Below are the code and all the weights of a small trained network. Each question names an input and a class and asks about switching units off, where a switched-off unit gives its printed mean instead of its output.

import numpy as np


def w(rows, s, z=0):
    codes = np.array(rows[::2]) - 128.0
    scale = np.full(codes.shape[1], s)
    scale[-1] = z or s
    return codes * scale


def norm(h):
    return h / np.sqrt((h * h).mean(-1, keepdims=True) + 1e-5)


def f(y):
    return y / 2 * (1 + np.tanh(0.7978845608 * (y + 0.044715 * y**3)))


def log_softmax(a):
    a = a - a.max(-1, keepdims=True)
    return a - np.log(np.exp(a).sum(-1, keepdims=True))


def net(x, mask):
    res = np.array(x, float).reshape(1, 3) / 4 @ E
    u = 0
    for l in range(3):
        y = f(norm(res) @ A[l][:, :-1].T + A[l][:, -1])
        res = res + np.where(mask[u : u + 5], y, B[l][:, -1]) @ B[l][:, :-1]
        u += 5
    return log_softmax(norm(res)[-1] @ U[:, :-1].T + U[:, -1])


A, B = {}, {}
E = w([
[45,147,70,206,34,139,108,61,69,187,184],'x0',
[254,159,113,203,184,205,60,178,80,156,223],'x1',
[102,215,153,79,107,188,202,131,111,133,115],'x2',
],0.009)
A[0] = w([
[23,120,71,2,159,93,133,94,59,127,92,66],'L0N0',
[104,236,111,108,90,163,202,180,85,216,107,69],'L0N1',
[173,57,97,159,128,80,36,90,240,184,153,252],'L0N2',
[214,226,151,73,118,216,219,85,153,201,63,56],'L0N3',
[111,58,70,122,132,130,103,140,161,50,128,71],'L0N4',
],0.0059,0.0023)
B[0] = w([
[193,150,173,106,148,119,217,100,79,154,246,236],'L0N0',
[135,26,121,193,60,201,69,160,183,15,102,221],'L0N1',
[122,78,200,216,118,110,92,158,109,51,153,255],'L0N2',
[82,146,207,147,78,190,43,167,107,2,162,242],'L0N3',
[128,185,143,211,18,229,152,117,197,108,146,148],'L0N4',
],0.0081,0.0047)
A[1] = w([
[153,199,138,108,157,96,103,120,236,119,110,5],'L1N0',
[133,178,205,129,154,138,138,137,160,80,150,174],'L1N1',
[148,174,165,192,139,208,75,173,148,118,181,90],'L1N2',
[161,174,118,98,181,107,145,89,128,134,241,157],'L1N3',
[140,1,167,169,108,88,94,105,48,34,95,62],'L1N4',
],0.0069,0.0013)
B[1] = w([
[205,136,127,159,140,180,174,57,2,123,30,133],'L1N0',
[56,40,114,177,167,170,114,93,120,209,104,208],'L1N1',
[233,206,148,86,72,59,190,77,209,220,145,254],'L1N2',
[160,170,133,65,16,108,128,238,38,202,74,143],'L1N3',
[85,165,156,46,57,231,130,171,125,154,99,246],'L1N4',
],0.0084,0.0078)
A[2] = w([
[19,93,162,64,90,2,209,115,215,76,80,134],'L2N0',
[93,127,163,61,87,101,197,67,164,224,100,138],'L2N1',
[107,98,171,225,122,105,50,136,146,31,185,252],'L2N2',
[95,139,17,162,65,151,95,137,143,177,181,168],'L2N3',
[210,124,210,110,187,126,103,191,141,114,31,165],'L2N4',
],0.0086,0.002)
B[2] = w([
[237,193,104,235,157,98,87,93,189,133,247,253],'L2N0',
[151,97,136,40,127,147,102,208,44,173,12,233],'L2N1',
[161,161,206,68,165,210,158,125,207,34,122,204],'L2N2',
[11,51,63,114,217,33,188,97,81,60,53,212],'L2N3',
[2,97,59,165,128,64,160,58,67,87,133,235],'L2N4',
],0.0085,0.0081)
U = w([
[95,141,178,178,54,197,147,93,174,16,191,181],'0',
[241,188,121,139,93,52,165,99,119,237,192,172],'1',
[10,111,45,144,184,75,183,74,70,88,67,195],'2',
[110,128,148,45,49,215,140,190,106,168,20,122],'3',
[117,164,63,108,151,132,109,212,208,155,86,2],'4',
[109,169,49,62,181,142,60,161,188,171,140,22],'5',
],0.011,0.0042)

Each question gives the input, the list of numbers given to net, and the class t.
The units are the neurons (one row each of A and B). Each row of codes is followed by its name. A weight is (code - 128) times the scale printed after its matrix; where a second scale follows, it is the last column's (A, B and U).
mask holds one flag per neuron, layer by layer. A switched-off neuron (its flag False) gives its mean, the last column of its row in B, instead of its output. The means were averaged over made-up inputs and are rounded, as every weight is.
A unit's drop is (log p(t) with every unit on - log p(t) with that unit switched off) / (log p(t) with every unit on - log p(t) with every unit switched off).
The circuit of an input: a set's keep is (log p(t) with only the set's units on - log p(t) with every unit switched off) / (log p(t) with every unit on - log p(t) with every unit switched off). Starting from the 12 units with the biggest drops (on a tie, the unit counted first), units are removed one at a time, each time the one whose removal leaves the highest keep (on an exact tie, the one counted first), for as long as the keep stays at least 0.8.
units of the circuit, in order: the units of the circuit, biggest drop first
unit that matters most: the unit with the biggest drop
k most important neurons: the k neurons with the biggest drops, biggest first
k most important neurons of layer l: the k neurons of layer l with the biggest drops, biggest first
input [-3,-3,5], class 0: units of the circuit, in order -> (L0N3)
input [7,0,-5], class 2: 2 most important neurons of layer 0 -> (L0N3 L0N1)
input [1,-4,-1], class 1: 2 most important neurons -> (L1N4 L2N0)
input [8,1,-5], class 2: 3 most important neurons -> (L2N3 L0N3 L0N1)
input [3,1,-1], class 3: 3 most important neurons -> (L1N4 L0N2 L2N4)
input [-7,-1,7], class 0: 2 most important neurons -> (L0N3 L2N3)
input [4,4,3], class 1: 3 most important neurons of layer 2 -> (L2N4 L2N2 L2N1)
input [1,-2,-3], class 3: 3 most important neurons of layer 0 -> (L0N1 L0N3 L0N0)
input [-6,2,-5], class 2: 2 most important neurons -> (L2N4 L0N3)
input [7,-8,-8], class 0: 3 most important neurons of layer 1 -> (L1N2 L1N1 L1N3)
input [-3,1,2], class 3: 2 most important neurons of layer 0 -> (L0N3 L0N2)
input [-6,-6,8], class 0: 4 most important neurons -> (L0N3 L1N2 L2N0 L2N3)
input [-3,5,4], class 1: 2 most important neurons of layer 2 -> (L2N2 L2N1)
input [-2,3,-1], class 3: unit that matters most -> L2N0
input [3,-2,1], class 3: 3 most important neurons -> (L0N0 L1N3 L2N4)
input [-3,-4,4], class 0: 3 most important neurons -> (L0N3 L1N2 L2N0)
input [5,3,4], class 2: 4 most important neurons -> (L2N3 L0N2 L2N0 L1N2)
input [-6,6,8], class 0: 2 most important neurons of layer 2 -> (L2N1 L2N4)
input [3,-2,-1], class 3: 3 most important neurons of layer 2 -> (L2N4 L2N1 L2N0)
input [-8,2,0], class 2: units of the circuit, in order -> (L2N4)
input [-2,-6,5], class 1: 2 most important neurons -> (L2N0 L0N2)
input [-8,-3,6], class 2: 2 most important neurons -> (L2N4 L0N2)
